Here is a tiny trained network, its code and every weight. The questions are about switching its units off for an input and a target symbol, where a switched-off unit gives its printed mean instead of its output.

import numpy as np


def w(rows, s, z=0):
    codes = np.array(rows[::2]) - 128.0
    scale = np.full(codes.shape[1], s)
    scale[-1] = z or s
    return codes * scale


def norm(h):
    return h / np.sqrt((h * h).mean(-1, keepdims=True) + 1e-5)


def f(y):
    return np.maximum(y, 0)


def softmax(a):
    e = np.exp(a - a.max(-1, keepdims=True))
    return e / e.sum(-1, keepdims=True)


def log_softmax(a):
    a = a - a.max(-1, keepdims=True)
    return a - np.log(np.exp(a).sum(-1, keepdims=True))


def net(x, mask):
    ids = ['ΓΔΛΣΦΩαβεηθμξπτψ'.index(c) for c in x.split()]
    T = len(ids)
    res = E[ids] + P[:T]
    u = 0
    for l in range(2):
        r = norm(res)
        for j in range(3):
            rows = slice(2 * j, 2 * j + 2)
            q, k, v = (r @ M[l][rows].T for M in (Q, K, V))
            z = softmax(np.where(np.tri(T) > 0, q @ k.T / 2**0.5, -1e9)) @ v
            o = O[l][rows]
            res = res + np.where(mask[u + j], z, o[:, -1]) @ o[:, :-1]
        u += 3
        y = f(norm(res) @ A[l][:, :-1].T + A[l][:, -1])
        res = res + np.where(mask[u : u + 4], y, B[l][:, -1]) @ B[l][:, :-1]
        u += 4
    return log_softmax(norm(res)[-1] @ U[:, :-1].T + U[:, -1])


Q, K, V, O, A, B = {}, {}, {}, {}, {}, {}
E = w([
[36,200,170],'Γ',
[155,121,91],'Δ',
[140,69,1],'Λ',
[207,119,118],'Σ',
[109,79,188],'Φ',
[42,118,165],'Ω',
[94,82,167],'α',
[59,191,174],'β',
[62,71,183],'ε',
[55,120,144],'η',
[188,109,106],'θ',
[66,124,143],'μ',
[56,121,143],'ξ',
[110,125,155],'π',
[199,104,94],'τ',
[106,127,158],'ψ',
],0.012)
P = w([
[49,151,155],'0',
[178,186,100],'1',
[182,80,210],'2',
[171,202,120],'3',
[208,84,236],'4',
[168,212,119],'5',
[210,96,242],'6',
[168,214,114],'7',
[224,106,251],'8',
[169,208,113],'9',
],0.011)
Q[0] = w([
[186,173,90],'0.h1',
[81,225,165],'0.h1',
[114,68,169],'0.h2',
[207,188,41],'0.h2',
[106,110,3],'0.h3',
[194,161,142],'0.h3',
],0.012)
K[0] = w([
[203,250,101],'0.h1',
[120,115,203],'0.h1',
[89,87,127],'0.h2',
[57,146,78],'0.h2',
[109,15,79],'0.h3',
[164,148,32],'0.h3',
],0.011)
V[0] = w([
[59,130,41],'0.h1',
[204,182,126],'0.h1',
[189,68,196],'0.h2',
[67,138,102],'0.h2',
[37,254,202],'0.h3',
[47,113,151],'0.h3',
],0.0069)
O[0] = w([
[205,92,212,69],'0.h1',
[75,117,186,172],'0.h1',
[225,130,123,124],'0.h2',
[2,113,137,128],'0.h2',
[172,126,80,253],'0.h3',
[153,106,147,101],'0.h3',
],0.0079,0.0047)
A[0] = w([
[55,133,99,69],'0.n1',
[115,199,159,67],'0.n2',
[122,65,106,255],'0.n3',
[147,65,254,75],'0.n4',
],0.012,0.0024)
B[0] = w([
[231,143,167,196],'0.n1',
[239,88,88,233],'0.n2',
[247,154,215,167],'0.n3',
[149,254,196,253],'0.n4',
],0.0068,0.0052)
Q[1] = w([
[81,3,159],'1.h1',
[134,226,147],'1.h1',
[165,119,215],'1.h2',
[150,135,46],'1.h2',
[175,175,11],'1.h3',
[98,72,145],'1.h3',
],0.016)
K[1] = w([
[206,139,112],'1.h1',
[64,162,154],'1.h1',
[130,173,102],'1.h2',
[74,27,207],'1.h2',
[2,77,133],'1.h3',
[105,179,122],'1.h3',
],0.025)
V[1] = w([
[143,105,54],'1.h1',
[250,188,85],'1.h1',
[48,111,103],'1.h2',
[92,10,193],'1.h2',
[191,175,27],'1.h3',
[236,62,131],'1.h3',
],0.011)
O[1] = w([
[208,106,180,2],'1.h1',
[71,111,199,181],'1.h1',
[168,27,56,3],'1.h2',
[146,208,63,7],'1.h2',
[74,211,175,128],'1.h3',
[51,1,110,171],'1.h3',
],0.0083,0.0079)
A[1] = w([
[86,200,90,2],'1.n1',
[7,110,92,71],'1.n2',
[80,204,80,19],'1.n3',
[145,212,172,100],'1.n4',
],0.011,0.0045)
B[1] = w([
[195,43,141,164],'1.n1',
[9,129,19,160],'1.n2',
[135,44,122,176],'1.n3',
[110,52,188,254],'1.n4',
],0.012,0.006)
U = w([
[205,233,155,87],'Γ',
[87,119,114,120],'Δ',
[98,128,112,162],'Λ',
[104,224,171,140],'Σ',
[98,79,119,87],'Φ',
[132,169,124,239],'Ω',
[101,82,101,83],'α',
[167,143,152,62],'β',
[161,76,107,201],'ε',
[153,141,105,185],'η',
[83,125,124,102],'θ',
[158,128,91,253],'μ',
[158,144,102,189],'ξ',
[88,137,121,117],'π',
[178,6,148,40],'τ',
[79,140,117,93],'ψ',
],0.022,0.0066)

Each question gives the input, a string of symbols that net reads in full, and the target symbol t.
The units are the heads (2 rows each of Q, K, V and O) and the neurons (one row each of A and B). Each row of codes is followed by its name. A weight is (code - 128) times the scale printed after its matrix; where a second scale follows, it is the last column's (O, A, B and U).
mask holds one flag per unit, layer by layer, with each layer's heads first. A switched-off unit (its flag False) gives its mean, the last column of its rows in O or B, instead of its output. The means were averaged over made-up inputs and are rounded, as every weight is.
A unit's drop is (log p(t) with every unit on - log p(t) with that unit switched off) / (log p(t) with every unit on - log p(t) with every unit switched off).
The circuit of an input: a set's keep is (log p(t) with only the set's units on - log p(t) with every unit switched off) / (log p(t) with every unit on - log p(t) with every unit switched off). Starting from the 12 units with the biggest drops (on a tie, the unit counted first), units are removed one at a time, each time the one whose removal leaves the highest keep (on an exact tie, the one counted first), for as long as the keep stays at least 0.8.
units of the circuit, in order: the units of the circuit, biggest drop first
k most important neurons: the k neurons with the biggest drops, biggest first
k most important neurons of layer l: the k neurons of layer l with the biggest drops, biggest first
input μ τ τ τ, target μ: units of the circuit, in order -> (0.n4; 1.h3; 1.h2)
input ψ τ Δ, target Σ: units of the circuit, in order -> (0.h3; 0.n4)
input μ ψ Ω μ τ Σ ψ ξ, target μ: units of the circuit, in order -> (0.n4; 0.h2; 1.h3; 1.h2)
input μ Σ Δ Σ Σ Δ, target μ: 2 most important neurons of layer 0 -> (0.n4; 0.n2)
input τ τ Γ τ θ, target Σ: most important neuron -> (0.n4)
input Γ β Σ μ τ τ, target Γ: 2 most important neurons -> (0.n4; 0.n3)
input τ τ τ ε η ψ, target τ: units of the circuit, in order -> (0.n2; 1.h3)
input η π ε τ ψ η μ Γ Γ, target τ: 3 most important neurons -> (0.n1; 0.n3; 0.n4)
input τ τ τ Σ Σ τ, target τ: 2 most important neurons of layer 0 -> (0.n4; 0.n2)
input Σ ε Δ μ Γ Γ ψ Σ θ Φ, target Σ: 3 most important neurons of layer 0 -> (0.n3; 0.n4; 0.n1)
input μ ψ π Φ μ ε Σ Σ, target μ: 2 most important neurons -> (0.n4; 0.n2)
input τ Σ τ Φ, target τ: 3 most important neurons of layer 0 -> (0.n4; 0.n2; 0.n1)
input μ Ω Λ τ τ Ω, target μ: 3 most important neurons of layer 0 -> (0.n4; 0.n2; 0.n1)
input Σ Σ ξ Γ τ μ μ ε, target Σ: units of the circuit, in order -> (0.h1; 1.h3; 0.n4)
input Φ ε μ τ ε, target Σ: units of the circuit, in order -> (0.n4)
input Γ θ θ μ, target Γ: 3 most important neurons -> (0.n4; 0.n3; 0.n1)
input τ τ Γ ξ Γ θ, target τ: units of the circuit, in order -> (0.h3; 0.h1; 0.n2; 1.h3)
input τ Γ ψ Λ Γ Δ, target τ: 2 most important neurons -> (0.n2; 0.n3)
input μ τ ε Σ, target μ: 2 most important neurons -> (0.n2; 0.n4)
input τ η μ ε, target τ: most important neuron -> (0.n1)
input Γ τ τ τ Σ Γ, target Γ: 2 most important neurons of layer 0 -> (0.n4; 0.n3)
input τ ψ τ τ Γ Σ τ η, target τ: 3 most important neurons of layer 0 -> (0.n4; 0.n2; 0.n1)
input τ Ω Φ Γ Σ Ω τ μ τ β, target τ: 2 most important neurons of layer 1 -> (1.n1; 1.n3)
input Γ τ μ τ τ π π ψ Φ ε, target Γ: units of the circuit, in order -> (1.h3; 0.h2)
input θ τ ξ, target Σ: 2 most important neurons -> (0.n1; 0.n4)
input Γ π μ Γ Γ Λ, target Γ: 3 most important neurons -> (0.n3; 0.n4; 0.n1)
input Γ η η τ ε Δ τ Σ Ω, target Σ: 2 most important neurons -> (0.n1; 0.n4)
